Below is a small trained network, with its code and all its weights. Each question gives an input and a class and asks what happens when units are switched off, that is, made to give their printed mean instead of their output.

import numpy as np


def w(rows, s, z=0):
    codes = np.array(rows[::2]) - 128.0
    scale = np.full(codes.shape[1], s)
    scale[-1] = z or s
    return codes * scale


def f(y):
    return np.maximum(y, 0)


def log_softmax(a):
    a = a - a.max(-1, keepdims=True)
    return a - np.log(np.exp(a).sum(-1, keepdims=True))


def net(x, mask):
    res = np.array(x, float).reshape(1, 7) / 4 @ E
    y = f(res @ A[0][:, :-1].T + A[0][:, -1])
    res = res + np.where(mask, y, B[0][:, -1]) @ B[0][:, :-1]
    return log_softmax(res[-1] @ U[:, :-1].T + U[:, -1])


A, B = {}, {}
E = w([
[130,130,135,127,127,126,131,126,129,122],'x0',
[158,115,118,126,126,136,139,132,162,140],'x1',
[226,103,69,144,234,151,72,185,106,7],'x2',
[102,254,170,183,187,202,43,64,233,153],'x3',
[156,107,134,135,118,117,102,107,137,136],'x4',
[164,122,159,118,119,142,120,107,120,125],'x5',
[130,126,110,140,128,142,147,127,141,127],'x6',
],0.0077)
A[0] = w([
[119,128,127,144,128,138,115,108,117,123,170],'N0',
[98,148,141,115,49,129,144,99,143,192,19],'N1',
[164,120,97,141,202,149,89,148,117,68,32],'N2',
[171,115,87,130,221,162,73,158,122,40,32],'N3',
[64,137,175,127,34,134,169,93,152,238,2],'N4',
[136,48,92,130,75,75,183,141,53,108,222],'N5',
[108,254,153,169,205,183,44,80,214,156,201],'N6',
[117,160,137,156,160,143,100,107,158,143,213],'N7',
[129,139,128,124,117,125,126,129,121,143,84],'N8',
[139,109,110,118,112,131,135,137,96,142,192],'N9',
[142,138,121,127,133,133,130,129,126,95,51],'N10',
[135,127,122,134,138,132,126,131,126,105,68],'N11',
[142,121,128,112,139,84,139,163,170,150,210],'N12',
[154,119,110,135,181,137,102,144,127,87,39],'N13',
[148,45,120,99,99,114,192,158,57,134,208],'N14',
],0.012,0.0015)
B[0] = w([
[161,141,125,121,130,150,126,133,136,124,138],'N0',
[144,194,155,176,191,54,162,80,106,122,187],'N1',
[128,202,166,170,184,54,158,84,143,165,188],'N2',
[116,202,160,217,186,19,174,53,129,151,209],'N3',
[156,206,150,232,246,9,155,61,128,119,224],'N4',
[105,72,113,63,61,223,99,174,166,136,217],'N5',
[131,2,82,20,15,247,92,224,107,114,255],'N6',
[97,93,102,84,97,160,128,173,138,102,174],'N7',
[133,161,115,126,142,139,112,117,141,128,134],'N8',
[159,86,126,127,111,156,112,119,147,149,154],'N9',
[126,138,151,118,137,102,130,111,115,132,141],'N10',
[125,115,134,133,134,92,131,101,104,113,140],'N11',
[118,131,165,128,106,151,85,101,107,125,141],'N12',
[117,172,146,170,147,82,160,73,120,149,168],'N13',
[125,97,96,70,82,228,73,189,124,100,210],'N14',
],0.0081,0.018)
U = w([
[137,30,77,1,25,243,63,204,130,105,250],'0',
[146,209,155,192,242,43,148,70,122,130,6],'1',
],0.0085,0.0012)

Each question gives the input, the list of numbers given to net, and the class t.
The units are the neurons (one row each of A and B). Each row of codes is followed by its name. A weight is (code - 128) times the scale printed after its matrix; where a second scale follows, it is the last column's (A, B and U).
mask holds one flag per neuron, in row order. A switched-off neuron (its flag False) gives its mean, the last column of its row in B, instead of its output. The means were averaged over made-up inputs and are rounded, as every weight is.
A unit's drop is (log p(t) with every unit on - log p(t) with that unit switched off) / (log p(t) with every unit on - log p(t) with every unit switched off).
The circuit of an input: a set's keep is (log p(t) with only the set's units on - log p(t) with every unit switched off) / (log p(t) with every unit on - log p(t) with every unit switched off). Starting from the 12 units with the biggest drops (on a tie, the unit counted first), units are removed one at a time, each time the one whose removal leaves the highest keep (on an exact tie, the one counted first), for as long as the keep stays at least 0.8.
circuit, biggest first: the units of the circuit, biggest drop first
k most important neurons: the k neurons with the biggest drops, biggest first
drop when u is switched off: that unit's drop, to one decimal
input [3,-5,7,7,-8,3,-2], class 0: 4 most important neurons -> [N6; N4; N7; N1]
input [-8,7,-6,3,-4,-7,1], class 1: circuit, biggest first -> [N4]
input [2,5,7,-5,1,2,-6], class 1: 2 most important neurons -> [N3; N6]
input [5,-5,-4,-3,2,-7,6], class 1: 2 most important neurons -> [N6; N4]
input [-2,-7,-7,7,-3,8,2], class 0: 2 most important neurons -> [N6; N3]
input [2,7,8,8,-6,2,2], class 0: 3 most important neurons -> [N6; N4; N7]
input [5,4,6,4,-3,4,0], class 1: 2 most important neurons -> [N3; N2]
input [0,3,7,8,-5,0,6], class 0: drop when N4 is switched off -> 0.4
input [1,3,2,8,7,-8,-5], class 0: drop when N6 is switched off -> 0.2
input [6,0,-4,2,0,4,8], class 1: drop when N4 is switched off -> 0.1
input [-6,0,8,4,4,6,3], class 1: drop when N3 is switched off -> 0.3
